Known rows, with every step that occurs
taze, nuge, vilu, lufo: [ -72  277 -202  197   50  244   44  103 -330  137   50  152 -181 -199
  -36 -161 -152  -42  128  -51  189   30  -46 -287  -62   80   32   90
   89  152   21   82   -8  173  126  -34  -89  233  122 -177   29   50
   44  -46  163  -30 -396  144   43  -34 -151  199  196  223   64 -322
   24  216  -17   59 -196]
farisu, vamal, lesekog, bemu: [  82   64  -13  167 -109  272  197  -49 -108 -114   85   32 -100 -269
   -1  -80 -446  154  -84  -51  206  -75  314 -169  -37  133 -263  -46
 -249  -80 -159   24  233  208  -10  -93  -88  259  -65  -77  301    2
 -129  -38   -8 -380 -142  239 -182   -1  321   34  141  117  101 -102
  265 -290  -77 -112  315]
lufo, taze, lesekog, bemu, fodulat, vilu, farisu, kizug, vamal, bufad: [-102  292  149  198   59  -37  161 -142   27 -133   99  195  -99 -339
 -321   29 -265   76  -40 -206  191 -150   23   62  139   67  -96  -59
 -211  169  136   71  195  361   -6  -97 -144  196   10   80  117   55
   -7  -89  115 -255 -207  203  -65 -373    5  147  101  -43  140 -125
  365 -220   33  -77  239]
nuge, taze, lesekog, bufad, kizug, vilu: [ 326  368 -123  298 -169   31   79 -119   47  260 -111  -63 -149   72
 -138   77  -88  -24   62 -269   65    8   14   70  -64 -164   60  -20
  -78   39  122  256   33  424  -61 -168   11   -9  -66  -88  204 -133
 -210   24  117 -187 -154  212  -65 -128   36   38  253   79  -45 -125
   61  438  170  -48 -160]
lesekog, bufad, kizug, farisu: [ -74  389   -7  199  -28   -1  124  -74 -153  294  -54  -38 -107  148
  -42   71    1  -86   63 -147   13  -70    2   81 -160   -5   33   95
   48   92  193  121   22  189  106 -108  -67  108    9  -34  -10  -92
  -84   40   10  -39 -227  -58 -192 -180 -238  123   97  272  131 -219
   -4  -36  104   46  -97]
vilu, farisu, bemu, lufo, taze, lesekog, nuge, vamal: [ -21  -75 -198  240 -185  136 -137   56  104    5  -25   99  -40   19
 -103 -201 -192   12 -120 -225  205  -21  -92  -86  142 -100  -35  -91
  -68  283   40  232  -57  237   54 -225 -217  134  -46 -144   10   18
   38 -139  399   -5 -237  154 -221  -10   96  -59  -14   31 -142 -219
   98  150    1 -119   71]
vilu, lufo, fodulat, nuge: [ -80  -71 -199  182  -34   87   18  216 -217  -32  -20  153   37  -24
   63  -85 -173  212  -10 -263  108   25   89  -35  102  216  130  -27
 -217  258  246   76  -35  132  253 -160 -230  227   16   14  -17   42
  233 -145    0 -119 -227  190   18 -132   64   91   14  143   74 -289
  101  140  125  -99 -118]
lufo, fodulat, nuge, vilu, farisu: [-370  102  -58  211  -37   14   30  -11 -103   82   41  152   85  285
  -68  -86  -80  322   79 -386  264   26   45  113  101  383    9 -106
 -183   51  351  -66  -23  229 -109 -159  -17  109   22   55   59   82
  136  -55  156 -134 -137   72    7 -171  213   73  -52   67  156 -192
   -1  138   52  119  120]
lesekog, bemu, vilu, farisu, vamal: [ -31  174 -103  170    5  255  134  -68   -9  -44  -31   74  -85   85
 -175  -60 -322  116 -114   57  175  -60  -67  -57   28    2  -29 -117
 -163   34  -35  180  145  222 -113  -48 -291  127    9   -4  160   28
  -80  -91  164 -188 -131   20 -100 -142   75   62  -17  308   -8 -188
  136 -170  -21 -146  377]
fodulat, vilu, lufo, taze, lesekog, bufad, rasiz, vamal: [ 219   92   72  133 -140  126  131  177  -44   27   96   70   69 -324
 -227  -11 -441   51  -98  -26   24  -25  -57   -3  105   -1  -50   13
 -268  410  191  305   25  201  201 -142 -164  368   31   33    9 -145
  130  -38   36 -287 -460  180 -105 -308  -84  226  180  317   33 -145
  194   36  170  -91  102]
bemu, vilu, farisu, bufad, rasiz, lesekog, vamal, taze: [-145 -232  -89  147   61  197   58    9 -109  199  -53   -8 -153 -105
 -193 -188 -211  -21 -114 -133  266 -118   22 -261  142  216 -216  -97
 -175  203  137  328  109   46   64 -168 -108  315   35   26  -38 -164
 -143   52   71 -293 -171   42 -211  -78  272  -60  -23  173 -181  -83
  -54 -339  133  -27  223]
bemu, fodulat, nuge, vilu, lufo, taze, lesekog, vamal, bufad, kizug: [-224  233 -152  159  113  200   88  -69 -180  -15  -39  293  -49   32
  286  191 -429   34  161 -522  395    8  230   24  273  352 -288  -96
 -168  286  272  179   47  278  100 -356 -105  256   18  -91   -1  -48
   60   -8   85 -179 -239  213    7 -123  -94  123   16  283  -40  -91
   36    7  186  190 -137]
rasiz, taze, nuge, bemu, kizug, farisu, lufo, fodulat: [-190  228   80   71 -166  172  258  124 -189  533   10  188   -3   37
  -53   39  241    3  -48  -80  147  -59  119  -36  122  198 -129  -23
 -159   27   29  162   55  131   72   94  -45  104  278 -150    9 -199
   27 -152   55  -81 -175  121   58   66  -86  128 -105   64  207 -255
  -28  -79  128  107   37]
vamal, taze, nuge, vilu, lufo, fodulat: [-171   85 -215  308  127  256  138  -37 -284   31   49  142  -42 -248
  -74 -164 -209   56   70 -184  138 -293  373 -208  -81  205  -40   -3
 -106   55   81  200  117  143  -55  -85  -55   70   41 -132   37   43
  -36  -38 -132 -157 -147  239  -73  -81  122   69   40  170  103 -255
   44  -48   85   87  -10]
farisu, kizug, vilu, fodulat, nuge, vamal, lesekog, bufad: [ -25   -2 -125  125 -244   84  142   29  -51  148  112   44 -201 -121
  -27 -140 -393  160  -20 -314  249  -12  327 -128   -4   88 -266   60
 -369  173   98  108   80  370  139 -195   39  330  -68   51   95    3
  139  -21  -18 -296 -236  299  -81 -228  349   51  222   25  337 -299
  513 -229    7  -72  -18]
lesekog, bufad, vamal, bemu, lufo, taze, nuge, rasiz, fodulat, vilu: [ -70  365   -4  255  -99  246  131   47 -202  271   14   45    3 -212
 -114  -27 -206    6   53 -204  131   40   -6  -44   19  210 -173   13
    3  118   29  349  -12  241   57  -16 -138  206  -47  -94   14  -95
  -19   22   92 -246 -410  199 -162 -161 -124   83   41  349  217 -304
  -82 -134   37    9 -134]
vilu, farisu, kizug, vamal, taze: [-105 -202 -210  140   -3  236   25   -1  173  -79  135  -90 -107 -240
 -218 -327 -222  -15   99 -140  180 -143  228 -148   14  -76  -93 -100
 -237  164  101  153   68  181   76 -148 -179  201  -46  148    6   61
  120 -182   84  -30  -12   44 -236 -267  514   -7   30  -19  147 -126
  247 -282  114 -167  141]
farisu, bufad, kizug, bemu, lufo: [ -43 -197 -274  -23 -105  158  180   57 -408  -73 -106  -15 -400 -188
  -83   50  -38   22  108  -50  245   23  152  -84  -95  166  -63   85
  -24   79  -68   71  128  104  189 -179  -21   79  258 -132 -123 -191
 -167  -29   24  -53 -111  117  191  -22  115  -76   31 -130 -130  -66
  -11 -267   63  -91  -13]
vamal, bemu, lufo, fodulat, vilu: [-118   54 -181  124 -106  133   94   10 -216   33   31  169   62 -361
  205 -161  -54   41   75 -227   54 -220  310  116  113  277 -171  -39
  -22    7   -9  135  -29   51  224 -113 -260  191   59 -136  -44 -113
  139   67  122 -368  -29  137   11   10   48  -38    4   53   36 -215
  -19 -146   45  -87  111]
taze, nuge, vilu, farisu, lufo: [-155  302 -164  221   71  198   19   51 -272  108   85  118 -129 -162
 -132 -207 -123  -71  241  -69  202   43  -68 -231  -15   50    5   47
  119   49   -3   47  -14  177  -30  -53  -48  166  102 -172   36   70
    5  -59  321   17 -357  120  -29  -50  -68  145  137  119   32 -289
    5  252  -35   30 -121]
rasiz, fodulat, nuge, taze, lesekog, bemu, vilu, lufo: [ 343  185 -199   87 -106  359  137   23  -54  370  -81  -32  -54  295
 -106  105 -253  156   56  -97  164  -26  -14  -63  151  271 -158  -55
 -186  103  -32  384    2  379    2 -101  -31  124   57 -115   25  -89
   30  -82  131 -109 -215   74  240   75   91   59   17  152 -194  -85
 -145  341  133   59  -90]
nuge, bemu, fodulat, taze: [-134 -164 -151   30  -11  285  114  -27  -59   38  -33  284 -200   -8
  225  160 -129   38 -176 -279  157   69  347   62  328  289 -167 -140
 -280  129  212  177  135  207  -22 -170 -105  -24  107 -201  -66 -100
   48  -36    9 -174   46  171   52  106   30  111 -150   70   32  -71
   24 -421  111   54   69]
taze, lesekog, vamal, bemu, lufo, fodulat, nuge, rasiz: [ -39  503   -4  217 -155  103  167  -65 -168    8    2  254   21  -56
   23  -98 -246  -27  176 -276  208   37 -103   42  133  238 -314  -16
  -30  184   66  124   27  345   85 -152  -57  328   74  -51  333    9
  -89   77  206 -383 -313  132 -178   22   31   67   92   82  104 -259
  -35  222   11  -65   57]
lesekog, vamal, bufad, kizug, farisu: [-238  182   48  140  -18  364  233 -182 -116   22   89  111 -103 -381
  143  -18 -206 -229  204  -80  231 -185  281   29  -66  302 -233  -51
  -51  328   78   54  110  236  128 -121 -123  147   11   -6   37    5
  -58    2  -67 -361  -97  -24 -290    1  246  227  125  151  197 -130
 -194 -368  208  -15  328]
kizug, lesekog, bufad, rasiz, taze: [ 241  485  122  232 -173   31  287  131  -23  615 -105 -130   97   95
 -166   88  -14 -142  -33 -194   -5  -39 -183  171 -131   19  -57   14
  -44   37  210  212   69  364   54   40  -20   78  124  -42  263 -272
 -320   -7  -79 -216 -296   82 -177 -338 -352   97  155  294   33 -248
  128  172  141   54   47]
kizug, lesekog, vamal, taze, nuge, bemu, vilu, fodulat: [ -39  339  -12  299   60  229  310  -58  -67  245  -28  227  -53 -163
 -107   64 -303 -181   59 -242  170 -127  204  -23  -98  200 -207 -128
  -34   94  149  289  157  437    0  -36    9  150  108  -46  433   -4
 -200  -10  -56 -475 -207  213 -228 -229  122  196   86  151   46 -336
   44   13  185  -47  271]
bufad, vamal, lesekog, nuge, rasiz, taze: [ -58  255  -67  127  -38  630  109   23   32  248  157   36  196  -74
   27 -132 -111   29 -156 -205  300    8  160  -86   44  167 -325 -194
  -93  105 -237  292   21  305  -64   19  -23  238  105   17  165  -56
   14 -194   18 -144 -244  236  -79  268  302  160   71   99  204 -109
 -123 -200  -24   86  153]
bemu, vilu, farisu, vamal, lesekog, nuge, rasiz: [-192 -123 -116  176   32  258  -12  -73    6  247   16   12  -71   32
  -13 -256 -200  -23 -144 -158  307  -29   20 -277  171  144 -285  -79
  -70   77   86  295   54  112   25 -211 -149  375  -27  -17   93  -78
  -85   37  141 -172 -283  124 -285  -59  309  -25   86  308  -91 -134
   25 -111   55   35  121]
bemu, kizug, farisu, bufad, vamal, lesekog: [-108   54  -31   65  104  -19  144    4 -124  392   99  134 -194 -313
   -9  -53 -127   -6 -289 -200  299  -63  130  -87  -68  154  -25  113
  -31  -14  297  388   77  243  275  -28  178  303  214   27  -32 -209
   26   55  148 -252  -83   14  -55  116   82   71   77   78   64  -36
  188 -376  -16   68  -50]
vamal, lesekog, nuge, bemu, vilu: [   0 -119 -145  202   -2  413   64 -146  -77  338   36  218  -21 -151
  163 -122 -160   58 -187 -161  266 -144  311 -101  166  226 -285  -83
 -127   41  -46  340  101  256  -41 -176   -6  271   87 -167   86  -25
   76  -75   63 -333 -293  255  -80  366  397   74   89  -57  108 -138
  -31 -296  -34  162   65]
rasiz, fodulat, taze, nuge, vilu: [  54  214   17   65  -74  426  221   90 -174  277  152    5 -148  167
  -47   81  -41  -46   74  -58   67 -208   30 -172  118  312 -141   70
  -66   46   23  155   42  178   -8   62  -29  125  133 -119  -84 -145
  -15    7  -67  -34 -155  -16   21   24  -75  180   -7   90  -47  -45
 -134   15    1   33   53]
bufad, vamal, taze, lesekog, nuge, rasiz, fodulat, vilu, farisu: [ -15  383 -123  217   49  544  116  -28  111   19  168  -26  210  -19
 -261 -108 -345   -9  -78 -204  185  -15  141  -84    5   65 -223 -156
 -101  205 -123  411   -7  400 -150  -19    9  125   69   44  235   22
  -42  -96   88  -80 -234  162 -120  -12  242  140    6  208   17  -96
  -65  109   72   -8  169]
taze, nuge, vilu, lufo, fodulat: [-194  297 -150  234   47  180   35  120 -350  112   52  190 -131 -138
  -72 -157 -104   43  133 -119  186   26  -30 -249  -33  135   61   81
   49  105   73   19  -22  163  103  -37  -91  239   95 -145   75  101
   74  -11  156  -86 -364  150   25  -95 -121  199  152  204  132 -368
   25  204   -8   41 -174]
farisu, vamal, bemu, kizug, lesekog, nuge, vilu: [  57  319  -80  276 -192  219  214  -61  -12  223   54  -51  -59 -160
  128  -92 -292  -29 -122 -249  247   23  251 -119 -121  183 -260   68
  -63  -54  146  219   55  211   89 -146   11  283   18 -115  325 -115
 -205   59   62 -354 -297  292 -157 -266  259  -50  280  221   21 -120
  243   56  -51   63  235]
rasiz, lesekog, bemu, lufo, fodulat: [  28  146  -34  127  -36   69  193  228 -127  335 -117   20  -40  -28
 -214   20 -172  140 -182   24  103   -9   45    6  112  161  -21  -86
 -192  163 -267  111  111  212  150  -22  -57  278  119 -182  135  -42
  -41  -68  147 -369  -34  -59  134  105  -63   -8  -90    1   38 -290
  -10  -39  -85 -190  226]
nuge, vamal, taze, lesekog: [  47  -92 -178   32  -18  220  140 -140   -3  -72  -34   82 -207 -174
   84 -121 -209   62  -76 -144  291 -147  434  -33   36  380 -316  -62
 -169  193 -102   82  155  335   87 -172   36   48   10  -88  117  -63
   18    0  -31 -261  184  210 -155   80  444   70   92   52  173   26
  -36 -229   41   34   54]
bemu, lufo, taze, nuge, vilu: [-205   48  -83  112   85   21   37   12 -298  220  -56  209 -116 -403
  184  -79   -2  -39  -30 -254  189  -83   61 -152  105   61 -100   37
  169  140  -47   57   45    9  280 -117 -204  121  222 -387 -119 -128
  -59  -28   66  -35 -141  241    4   34 -196  138  101  110  -70 -261
  -64   67  -41  -46 -221]
fodulat, vilu, farisu, bufad, kizug, lesekog, vamal, taze, nuge, rasiz: [-121 -110  -86  201  -70  254  202   22  -78 -113  123   75  -32 -243
 -405  -57 -492  -71  221   -8  227  -64  -51  -70  -27    9  -96  -87
 -186  301  209  416  105  363  -61 -156  -66  275   63  100   14  -53
   39  -73  258 -297 -534   94 -206 -305  189   46   18  224  -57  -80
  144   42  241  -56  247]
kizug, vilu, fodulat, taze, lesekog: [  54  260   25   92  -49   10  212   62  -17  138  186  157 -175  -26
  -77   43 -202  -13 -175 -246   41 -176  209  -20  -13  138  -41   35
  -91  256  152  121  -16  432  158   11  -52  201   88   88  183 -191
    6  -30  -48 -280 -104  106  -84 -254  -65  253  154  144   57 -230
  393  121   28 -158  225]
lufo, fodulat, taze, nuge: [-502  157  152  213    6   91  137   30 -308  -81  184  267   10  110
  -16   45   79  171   80 -334   94 -206   77  -13   77  226  160  -51
 -124  -39  359 -148  132   49  -78   22 -113   92   28   52  -11   64
   53   19  -81 -178 -148  102 -183 -226   -8  143 -123  -12  218 -228
   74 -141  -18  -30  115]
kizug, lesekog, bufad, rasiz, fodulat: [ 272  503  103  227 -102   36  250  123  -51  609  -85 -168   68   73
 -214   70  -70 -120  -13 -179  -29  -26 -180  132 -131   73  -55   61
   -6    3  183  213   28  401   70   22   30   96   94  -67  273 -193
 -297   77  -24 -253 -275   37 -131 -331 -330  121  171  273  -16 -254
   83  183  112   26   -6]
farisu, lufo, taze, lesekog, bufad, kizug: [  90  460   51  210    9  -77  131   10 -349   14  -30   23   -4 -182
  -24   38   17  -99  112 -227  -20  102   29   57   80   41  -78  118
   -9  -20  -19  -77   62   67   29 -199  -10   47   93 -208   62  -62
 -220  -22   35  -34 -225  388   17 -100 -150   85  232 -198    0 -169
   80  130  -43 -194  -93]
fodulat, taze, nuge, rasiz, lesekog, bemu, kizug, vamal, bufad: [-202   61    6   32   26  471  334   20 -228  243  135  205 -208 -244
   26   57 -135 -164  -25   44  271 -183   62 -140    8  295  -72  -55
 -117  177  123  319  308  245  -16    4  -12  240   47  -60 -150  -90
  -68 -121 -111 -144 -300  116 -172  -48   -7   78  -50  209  241 -122
   55 -396  -67  107   20]
fodulat, taze, nuge, rasiz, vamal: [-161  104   30   64 -112  449  221   49 -228   43  197  135 -137  -42
   37  -26  -61 -106   73  -24  174 -150  -40 -193   50  195 -105  -51
  -62  142  176  169  235  120  -87   25  -48  198   82  -42 -156 -115
 -109  -93  -98   22 -360  121 -205  -34  -97  126  -10  209   68 -117
   -3  -93  -65  120   37]
vilu, fodulat, nuge, bemu, lufo, lesekog: [-103 -143 -182   53   -8   21   68    3 -153  114  -51  292  -62   83
   38  -38 -290  209 -168 -350  262   83  259   -7  187  269 -202 -137
  -61  285  136  159    5  268   -6 -173 -111  155   99  -70  -15   79
  156 -182   59 -136  -68  285  184  -53   89  122 -151   35  104 -362
   96    4   84   -2 -105]
kizug, bemu, lufo, fodulat, nuge, taze, lesekog, bufad, rasiz: [ -45   44 -227  -38   20   26  173   44 -129  506 -152  215 -112 -193
  -20   87  -75  162  107 -211  155 -127  153  244   82  195   23  -96
  -37  -11 -133  227   75  322  209 -200  -32   14  169 -256   64 -122
  -17  -67   42 -246   35   93  102 -150   84   50  -63   33  168 -359
  -97  -93  178  -30  -92]
bufad, kizug, vilu, farisu, lufo, lesekog, bemu, fodulat, taze: [-162  398 -116  121   79  248  160  -87    8   28  144   10   54   52
   -1   63  -23 -101   44 -159  108 -209  199  125   11  -87   18 -113
 -167  129  -99  115  -21  249   29 -208 -225  156  105   36  -23  -11
   25  -84   24   -7  -74  112  -83 -226  -38  247   -3  116 -125  -66
  116    1   95 -114  230]
lesekog, bufad, rasiz, fodulat: [ 165  224  122  133 -120  115  120  100 -169  551  -65 -205   49   84
 -150  -55  -73   68  -69 -122   -6  -40 -145  -26   16  121 -129  117
 -111  138  154  190  -38  144   37  -48  -94  111   -8 -100  -37 -170
 -167   97  -68 -212 -232  -10 -126 -185 -214   98   72  357  176 -223
  -75 -227   81   54 -125]
farisu, vamal, bemu, kizug, vilu, lufo, taze, lesekog, nuge, rasiz: [  65  276  -30  250 -191  119  181  -34  -18  228   76  -24  -65 -319
   26 -173 -258   18 -241 -217  229   15  161 -200  -38  173 -272  106
 -147  112  102  299   30  256  215 -168  -53  407   -5  -85  265 -105
 -162   24   66 -376 -426  383 -160 -296  200  -31  313  254   47 -181
  349   64  -56   20  160]
kizug, farisu, vamal, taze, nuge, rasiz, fodulat, vilu, lufo: [ -94  155  -56   10    9  101  230   41  -72  291  116   44 -146 -265
 -188   -9 -283   16    9   36   30 -152  228 -154  -88  264 -177   48
  -78   95    9  358  148  398  303    6  101  235   83  -97   93  -80
  -56   -6   67 -255 -348  -40  -83 -175  -42   99  149  377  -74 -199
  195  187  183   84  162]

Rows
[ 235   83   15  100 -248  338  197   96   -8   55  113   22 -161 -300
 -164 -168 -324  142 -116  148  289 -176  324  -97   26  340 -346  -43
 -262   11  -83  293  181  250   65  -18   71  463   87   70  184 -171
  -15  -33   87 -350  -36   -2 -130  228  317   97   43  150   45  -79
   29 -365  -68   45  292]
rasiz, vamal, lesekog, bemu, kizug, farisu, bufad
[ -40  -68 -191  286  -11  180  125   69 -178  -16   47  218  -92 -423
   23 -140 -273   27  -37 -127  143  -86  207 -147  175  121   73  -64
 -202  360   70  267   67  180  240 -140 -301  263  100  -36  -20  118
  116 -159 -170 -285 -289  291 -141  -95  168  220  -12   83   23 -295
   41  -30  190 -139    3]
vilu, lufo, lesekog, vamal, taze, nuge, bemu
[ 136   -4   63   53 -334  157  250  137 -300  197  -55  -58 -121 -166
 -173  -78  -73   63  -99 -127  249    6 -133 -135   29  221 -308   96
 -236  183  181  257  108  117   85  -40  -17  238  213   -6  -23 -331
 -278   12   12 -330 -326  187    3  -53   26 -108   74   53   -6  -25
   92 -335   56   43  112]
farisu, bufad, rasiz, taze, lesekog, vamal, bemu, kizug
[ 282  291 -147  165 -200  230  124 -149   41  469  -31   10   39   21
   19    7 -289  139   37 -290  314  -11   73   80  -37  164 -143 -131
 -193  142  264  468   56  426  -70 -216  132  166  -16  -53   28 -176
  -56  -88  191 -202 -375  245   21  -67  186    6  143  234  -59  -79
   29  315   87  325 -143]
fodulat, nuge, taze, lesekog, bufad, rasiz, vamal, bemu, kizug, vilu
[-388   65  -45  146  -64  135  106  230 -322  211  -59  228    6  -77
  165   24  -56   24  -10 -334  159   26   75  -59  188  183  -71  -39
  -18  125   16  143   69   49  223 -108 -163  228   75 -273    2 -102
  -29   50   -9 -151 -140  168 -211    7 -150   21 -151  245  113 -366
 -120    0   -9 -158 -271]
bemu, lufo, fodulat, taze, nuge, rasiz, lesekog, bufad, vamal
[ -59  127 -107  279  142  264  217 -141 -208  395  -23  108   17 -342
 -125  -99 -184  -52 -113 -157  149 -261  320 -137 -145   80  -84  -27
 -124   33  147  408  181  223 -128  -70   48   12   88 -207   44  -13
 -161   -5 -105 -217 -196  279 -127  -85   38   73  -27  216  128 -269
   62 -311   87  209  -86]
vamal, taze, nuge, bemu, kizug, lesekog, bufad, rasiz
[ -97  219 -148   81 -107  192  201   39  -88   96   81  130 -263  -10
 -139    3 -276    9   12 -263  149  -16  141  -60   39  -48 -114   18
 -225  -21   20  120  187  197   36 -133   10  230   37   47  137   20
  -31    6 -136 -102 -124  215  -45 -333  185   38   83  -89  309 -347
  356 -413   37 -180   80]
farisu, kizug, bemu, vilu, fodulat, taze, lesekog, bufad, vamal
[ -80  139 -152  214 -222  113  154   82  -68   42  187   25 -133 -339
   59 -146 -316   47   61 -311  138  -62  279 -121  122  -22 -109   62
 -387  209  121  138   27  243  328 -181 -168  376   35   68   40    7
   96   24  -90 -370 -308  235  -82 -315  203   89  224   26  108 -272
  491 -143  100 -183  133]
farisu, kizug, vilu, lufo, lesekog, vamal, bemu, fodulat
[ -98  261  -56  188  -71  340  210 -168 -126   47  106   47  -81 -195
  109   21 -112 -263  -17 -159  181 -243  389   47  -94  195 -133   45
  -23  316   58   90   68  308    4 -148  -95  111   -6  -35   -4  -60
  -78   10 -116  -57 -142  173 -137 -108   -1  144  146  146   64 -152
   96  -89  104   66   61]
vamal, bufad, kizug, vilu, fodulat, taze, lesekog, nuge
[  25  144  -82  243 -169  425  129  126  -95  -57  109  -26  -40 -218
 -142 -247 -256  105   50   -7  205 -200  470 -235   -8  345 -263  -60
 -213  139   -4  162   81   82   10  -65  -19  309   28  -13  172  -55
  -43  -16 -113 -168  -47  117 -164  -42  311  139   36  292   47 -223
 -116  -36   59   83  158]
rasiz, vamal, taze, nuge, vilu, lufo, fodulat
[-113  440  -23  128  -74  433  198   15 -267  244   58  -33  -47 -217
 -263 -218  -57 -115  160  193  290    0  -70 -202 -146  191 -239  -22
   44  110 -151  149  127  320  -88   20   12  290   94  -89  104   95
 -189  -14  170  -68 -412   77   -7  -45 -160  152   99  358  124 -360
  -96   22  -26  202  -39]
taze, nuge, rasiz, vamal, bufad, kizug, lesekog, bemu
[-244   24 -159 -106   99  428  196  -29 -194   79  106  235 -186 -514
  285  -44   25  -55  205 -111  214 -238  539  -14  -33  479 -222 -130
   52   44  -65  123   87  150  408  -63 -181  230   53  -38   33  -91
  149  -70  -78 -360   58   58 -102 -104  412  114   15   91  271 -128
 -117 -481   34  -48   45]
kizug, vamal, bemu, lufo, fodulat, taze, nuge
[ 163   27    7 -228   81  502  145    1  -15  787   32 -107  189 -152
  -23 -147  -29  119 -249  -32  230 -112  124  -38   64  369 -440  -94
 -261  138 -110  345  -31  237   94 -123   81  236  150 -125  -85  -97
   46  -16  -22 -249  -28   64  189  131  229  218   19  198  148  -26
 -221 -577   63  268    1]
bufad, rasiz, fodulat, nuge, bemu, kizug, vamal, lesekog
[ -21  267  -63  210 -243  421  179  -94   44  -92  147  200 -112  172
  132  143 -186 -199  -50 -224  167 -196   73   45   42   52  -31  -38
 -139  298  180  234  149  362  -79 -164  -64  107  -19  -42   36 -104
  -65  -85    7   18 -361  211 -360  -80   28   69   62   70  -63  -19
  176  154  -29   31  146]
fodulat, taze, lesekog, nuge, vamal, bufad, kizug, vilu, farisu, bemu
[-135  -72 -254  -21   63  266  221    2  -86  284  -41  315 -322 -196
   69   87 -109    4  -27  -79  245 -217  302  100  148  449  -13  -60
  -96  122  -76  255  152  320  256 -186  -71  166  114  -81   63 -100
   94  -60 -112 -265  -27  120  -38 -168  305  106   19   45  190 -251
  -33 -336  169   -6  146]
kizug, bemu, vilu, lufo, fodulat, taze, lesekog, nuge, vamal, bufad
[ -89 -114 -199  201 -197  298   77  -82   52  258   25   67 -136  -30
  117 -117 -158  115  -97 -220  426  -44  182  -88   44  280 -166   16
  -47  319  159  414  -44  407  145 -187  -38  221   97  -74   12 -106
  116 -137  273 -335 -440  212 -158  -86  512  -38  159  115  111  -91
   56   70  -38  170   59]
lesekog, nuge, vamal, bemu, kizug, vilu, farisu, bufad
[-136  154 -139  113   38  288  188 -212 -167  175  -18   65 -117 -432
   99   -7    7 -236   49  -84  229 -257  363  120  -48  211 -115   19
   74  209 -154   65  117  218   91 -204 -105   36  106 -202  -84  -36
 -100  -31  -73  -10  -37  162    6  -33   40   97  102  -13   75 -178
 -105 -258  125   95   10]
vamal, bufad, kizug, bemu, lufo, taze, lesekog, nuge
[-140  241   -3   82 -265  260  269   25 -144  456    8   92  -65  -34
   96   -2  189  -43   72  -99  264 -246  206  -53   81  212 -248  -60
  -89  187 -199  163   28  168  205   22 -238  218  190 -105  -52 -261
   51 -134  -57 -129 -198  177 -116  -51  -23  142  -59  213  158 -189
  -97  -36  133  129  -16]
rasiz, taze, nuge, vamal, bemu, lufo, lesekog, bufad, kizug, vilu
[-208  111 -103  168  -66  384  177   -2 -239 -147  146  200 -239   41
   12   64 -101 -136  142 -148  187 -169  -48 -164  -22   71   43  -15
  -39  111  231  139  200  108 -129  -57  -99  122   85  -53 -164  -89
  -56 -118   -9  130 -365  181 -206 -124  -84   92   -4   77  -58  -46
   78    7  -38   56   24]
fodulat, taze, nuge, vilu, farisu, bufad, kizug
[  54  136   26  -69    0  355   88   63  -10  761  -44 -174  190  -62
  -70 -198   49   66 -318  -49  186  -86  -28  -81   64  248 -344 -113
 -148  282 -199  269   -1  154  126 -117   51  335  103 -151  -34  -89
 -104   13   75 -373 -250   73   86   12   91   55  136  159   58 -150
 -176 -277  -24  243  185]
bufad, rasiz, lesekog, nuge, vamal, bemu, vilu
[-345  189 -102  289  -70   63   68  -15 -153 -123   32  185   47  237
 -186  -44 -215  332   80 -457  313   68  107   63   57  397  -42 -108
 -222   38  320   27   45  307 -177 -155   67  102   19   79  177   80
   36  -37  144 -140 -197  188  -32 -169  267    1  -78   30   83 -165
   57  182   41   92   92]
lufo, fodulat, nuge, vilu, farisu, bufad, vamal, taze, lesekog
[ 246  242   42  -48   41  221  177  225   10  740  -30 -175  185 -219
 -260 -157 -107   77 -442   90   70  -80 -131  -37  -31   23 -102  -48
 -308  300 -193  323   -3  242  192  -42  -22  344  140 -100   22 -109
  -83  -47   40 -359 -151   19  141  -57 -151  161  113  268   84 -221
   84 -308  -20   17  211]
bufad, rasiz, lesekog, bemu, kizug, vilu, lufo
[ -62  405  139  255  121 -196   89 -184  -15  203  -19  111 -133  -85
 -336  -13   69  -14 -117 -254  108 -179 -168   42   51   19    6    8
    6   72  123   53   89  213    2 -116  -95  172   70   24   89  -41
 -132  -31   59  -73 -188  184 -119 -333 -133  170  122  -82   47 -194
  121  -74   26   -5  117]
lufo, taze, lesekog, bufad, kizug, bemu, vilu, farisu
[-177 -195 -221 -125  152  120  202  -46 -174  353  -54  260 -355 -682
   66   -4   -9   -3   61  -24  273 -269  377   83   65  374  -62  -62
   85   98 -319  102  165  256  353 -117  -91   18  229 -302 -129 -120
   59 -134   -6 -208  139  130  108  -48  183  142    6  -80  192 -276
 -114 -460  106   -9   37]
kizug, bemu, lufo, taze, nuge, vamal, bufad
[ -33  128 -207  134   31  239   65  -56 -231  236    3  106  -87 -382
   56 -297   62  -65  -69  -82  128 -208   79 -151   72  358 -240  -22
   -3   45   -3  291   26   64  177  -84 -232  340   11  -39 -117  -67
   28   13   62 -269 -273  251   59  -34  -20   -9  169  147   -6 -243
   -2 -254   21  108   91]
vamal, bemu, vilu, lufo, taze, nuge, rasiz
